[[130 127 130 107 122 128 125 135 138 103 131 125 138 127 124 130]
 [127 132 128 124 131 128 124 134 134 131 125 130 136 132 126 123]
 [129 123 133 136 126 123 124 126 137 119 131 126 123 131 128 123]
 [127 128 126 124 127 137 133 130 119 125 125 116 129 128 132 119]
 [125 126 122 118 128 122 118 125 127 128 130 135 131 126 121 124]
 [124 109 130  99 127 128 144 127 132 121 125 129 123 128 128 143]
 [129 123 134 140 133 128 133 128 120 111 133 130 130 128 123 127]
 [126 139 136 136 141 135 121 130 114 132 126 128 125 127 123 145]
 [131 115 137 136 122 126 132 135 140 135 122 120 119 123 129 120]
 [129 125 134 124 132 133 153 133 109 126 127 123 139 136 127 135]
 [123 131 129 122 121 124 139 123 126 139 129 116 118 129 132 153]] | 129

[[113 131 113 136 123 114 118 118 119 117 137 144 145 147 128]
 [120 118 122 118 132 114 127 120 146 136 137 116 148 111 135]
 [111 135 127 102 134 133 132 120 137 118 130 125 116 130 139]
 [140 131 121 134 117 121 124 130 134 122 127 138 112 146 145]
 [106 125 128 151 124 124 133 128 120 138 131 114 122 116 135]
 [128 144 125 142 130 133 118 124 140 118 128 114 125 116 127]
 [112 134 133 114 128 135 140 142 108 122 128 114 141 123 128]
 [142 132 126 134 120 120 135 137 130 122 139 115 134 118 135]
 [121 133 130 121 120 131 117 134 118 128 117 113 117 115 131]
 [106 122 134 146 119 133 119 128 151 124 111 130 154 128 122]] | 111

[[146 143 110 137 115 144 120 137 103 121]
 [143 152 148 120 126 118 141 145 109 151]
 [115 125 105 127 147 114 149 143 106 135]
 [124 134 137 108 133 120 119 144 128 133]
 [133 112 138 125 137 125 108 109 123 129]
 [153 121 117 116 127 142 111 134 128 124]
 [152 118 126 107 104 105 147 107 151 137]
 [120 135 136 116 117 136 124 106 127 127]
 [106 122 113 119 113 141 131 117 144 118]
 [106 129 138 131 112 138 110 141 142 124]
 [131 105 144 111 124 125 144 136 128 123]
 [135 125 117 130 141 148 111 121 142 107]] | 115

[[135 125 124 149 119 122]
 [115 138 120 141 118 120]
 [134 124 128 145 115 126]
 [115 140 118 137 139 119]
 [143 122 125 145 142 127]] | 134

[[118 111 119 130 116 111 127 130 121 141 140 131 134 133 138]
 [130 115 129 104 111 142 112 125 150 119 117 146 137 137 141]
 [120 136 124 101 136 132 131 127 134 135 132 110 117 115 145]
 [134 124 134 134 120 116 126 135 135 149 131 118 113 118 152]
 [127 136 122 136 110 121 135 131 127 121 137 123 124 123 142]
 [120 141 119 143 128 115 110 112 145 109 138 131 124 135 126]
 [117 117 130 120 136 120 143 126 118 128 136 140 138 137 118]
 [141 139 131 129 116 132 137 146 117 111 137 121 141 134 129]
 [116 131 142 132 110 141 125 144 122 127 104 130 126 139 126]
 [107 115 139 135 124 134 125 127 136 136 119 115 151 109 119]] | 120

[[122 118 129 124 117 130 117 125 135 133 119]
 [126 148 111 140 121 114 137 146 131 111 147]
 [125 138 110 132 116 117 130 143 136 113 140]
 [118 106 134 133 112 125 119 117 141 142 107]
 [126 121 118 118 126 141 116 134 122 130 132]
 [124 135 116 135 115 115 131 136 139 121 134]
 [112 111 138 132 114 129 116 118 140 142 109]
 [122 113 134 126 124 132 120 120 134 139 117]] | 125

[[125 142 129 125 119 135 123 130 132 127 127]
 [128 133 127 130 123 125 123 136 151 124 120]
 [134 128 134 129 123 133 125 130 127 122 153]
 [123 143 136 127 133 137 124 129 128 124 137]
 [129 103 127 131 141 116 135 127 125 125 128]
 [119 138 127 115 121 132 126 125 124 128 124]
 [118 131 127 111 120 123 125 130 129 122 124]
 [143 133 126 140 122 134 128 127 127 140 124]
 [146 133 125 144 122 134 128 127 129 143 122]
 [137 135 128 129 110 139 125 127 125 135 127]
 [124 136 129 124 119 131 123 135 141 122 127]] | 134
---
[[151 106 112 131]
 [107 146 146 127]
 [143 117 140 101]] | 117

[[140 151 144 140]
 [113 129 142 125]
 [146 119 123 136]] | 119

[[128 116 134 114]
 [122 129 106 120]
 [131 137 135 105]] | 137

[[128 127 136 117]
 [144 119 144 131]
 [122 103 132 112]] | 103

[[111 131 125 103]
 [129 144 113 107]
 [124 135 118 103]] | 135

[[122 126 131 131]
 [112 150 134 134]
 [109 120 104 104]] | 120

[[140 132 137 136]
 [123 122 116 130]
 [150 130 109 134]] | 130
---
[136 134 101 117] 136, 101

[106 121 126 125 131] 131, 106

[[151 123 140 107 132 117]
 [120 130 120 137 131 126]
 [122 128 122 106 115 124]] 151, 106

[129 119 131 149 115 139] 149, 115

[132 141 117 153] 153, 117

[[133 108 140 109 122 126]
 [141 106 129 111 119 127]
 [144 114 121 122 114 132]] 144, 106
---
[112 113 139 136  98] result: 136

[[134 146 123 108 132 131]
 [115 110 114 143 105 156]] result: 105

[111 109 146 101] result: 146

[136 105 110 145] result: 110

[119 113 149 157 132] result: 157

[ 99 138 123 125 137 118 135] result: 118

[[121 132 128 158]
 [157 109 126 156]] result: 126

[127 135  98 145 130 128 128] result: 128

[[110 118 133 130 144 108 147]
 [136 131 139 118 116 125 112]
 [157 135 142 126 141 137 124]] result: 137
---
[[129 117 132 128 114 132 132 110 129 140 145 127 122]
 [127 120 132 147 141 127 113 116 124 123 118 118 128]
 [108 145 128 146 112 113 134 148 128 132 145 136 147]
 [126 124 131 146 125 149 106 126 124 119 136 128 128]
 [141 142 141 137 120 127 119 123 110 148 117 132 137]
 [123 115 131 141 116 118 143 135 144 114 126 124 117]
 [140 145 121 140 118 111 115 146 116 124 117 124 116]
 [138 126 133 139 132 119 132 121 117 116 111 140 135]
 [147 133 143 139 127 136 129 116 114 135 130 136 115]
 [131 137 129 122 123 119 138 140 152 137 130 114 134]
 [118 133 132 143 128 108 132 135 110 135 129 123 126]] ==> 126

[[118 113 146 127 143 126 119 121 130 113]
 [122 114 120 126 129 118 137 114 123 108]
 [131 119 111 129 117 119 143 121 130 118]
 [118 112 143 127 145 126 118 124 119 108]
 [127 125 119 121 125 116 132 116 124 121]
 [135 108 141 125 135 116 124 122 137 115]
 [139 102 139 125 138 113 124 124 130 108]
 [121 148 124 125 123 137 118 135 121 145]] ==> 145

[[138 135 119 135 138 124 126 133 136 120 137 137 129 136 127 125]
 [129 124 129 128 129 143 129 121 128 106 127 128 119 127 127 114]
 [125 130 129 127 126 112 129 133 128 149 129 128 137 128 130 141]
 [138 135 119 135 138 124 125 135 135 120 137 137 132 135 126 126]
 [131 126 126 129 130 144 127 124 129 111 128 129 120 129 126 117]
 [119 121 136 121 119 135 130 122 121 132 120 120 123 121 129 128]
 [124 129 132 127 125 112 131 131 127 146 128 127 135 127 130 139]
 [118 121 136 121 119 133 131 121 121 134 120 119 124 121 129 130]
 [134 135 122 133 133 117 126 137 133 137 135 134 135 133 127 134]] ==> 134

[[130 133 130 135 125 123 133 125 127 127 132]
 [121 137 131 136 123 122 129 124 122 122 132]
 [121 124 129 126 126 126 123 131 124 126 128]
 [126 138 130 137 133 135 128 123 128 124 127]
 [127 130 129 123 123 128 128 128 126 121 125]
 [127 149 132 140 128 133 133 117 127 118 128]
 [116 142 128 139 129 125 130 117 129 129 132]
 [132 124 130 128 124 122 129 133 123 125 130]
 [123 139 129 132 132 137 127 122 130 123 125]
 [123 130 127 134 133 128 127 126 129 132 130]
 [128 132 129 129 125 127 130 126 127 125 129]] ==> 129

[[128 125 117 119 128 126 130 133 117 129 132 139 132 124 126 126]
 [129 143 133 113 119 127 122 100 136 142 130 122 139 145 143 130]
 [ 99 123 139 136 118 126 132 157 138 145 132 134 108 146 142 156]
 [118 129 113 123 118 130 129 127 127 134 130 123 114 129 132 131]
 [128 128 112 119 131 125 133 133 115 135 130 142 136 125 127 125]
 [108 123 136 132 123 129 130 143 136 142 132 130 119 138 136 144]
 [109 124 135 130 124 129 130 140 137 140 131 130 119 137 134 143]
 [127 123 120 118 126 127 127 132 120 127 134 139 130 122 125 128]
 [121 115 129 125 122 132 138 126 131 117 143 125 150 122 127 138]] ==> 138

[[137 103 140 138 119 118 136 139 102 143 143 130]
 [135 128 138 137 143 132 132 139 118 134 138 126]
 [126 150 122 126 139 137 128 124 148 119 121 128]
 [119 130 117 118 112 125 121 117 139 121 118 129]
 [120 151 117 120 139 138 121 118 152 114 115 126]
 [131 112 131 127 112 120 133 128 122 133 131 128]] ==> 128

[[132 126 107 128 147 128 148 114 128]
 [124 130 149 128 108 128 108 142 128]
 [132 126 105 128 148 129 149 113 128]
 [105 155 105 101 145 154 148 121 154]
 [149 103 154 154 108 103 104 136 102]
 [106 153 101 102 148 154 153 120 154]] ==> 154
---
[127 117 141 128 154 121] -> 127

[[108 102 116 136 128 129 107]
 [128 125 128 147 112 128 128]
 [127 119 114 135 122 137 122]] -> 127

[137 132 150 114 130 120] -> 137

[124 102 120 141] -> 124

[123 139 130 103 117 153 113] -> 123

[120 112 100 134 122] -> 120

[[152 101 105 105 146 135 154]
 [116 144 146 147 104 155 150]
 [115 108 148 115 104 140 128]] -> 115
---
[137 120 133 109 156] gives 137

[[116 127 151 133 115 129]
 [110 123 121 125 141 146]] gives 146

[[138 135 121 107 130 115]
 [143 130 133 128 119 107]
 [123 124 128 130 119 154]] gives 143

[111 157 145 156 101] gives 156

[141 113 132 153] gives 141

[102 135 121 115 137 132] gives 135

[[128 126 123 121 115]
 [129 119 137 125 130]
 [127 128 129 130 153]] gives 137

[[112 136 116 144]
 [139 115 148 109]
 [137 126 143 101]] gives 144
---
147,138,149,104,146,113 value 138

103,135,146,133
127,112,104,101
value 104

100,111,141,144,105,157 value 111

131,107,131,130,129
136,137,125,135,137
131,108,132,131,129
value 125

130,121,103,129,120,132
126,131,105,133,124,132
128,126,133,128,133,123
value 120

129,123,129,128
140,128,98,103
value 123

117,120,119,129,124,130
142,111,113,122,132,132
127,152,139,120,142,139
value 117

125,102,119,134 value 125
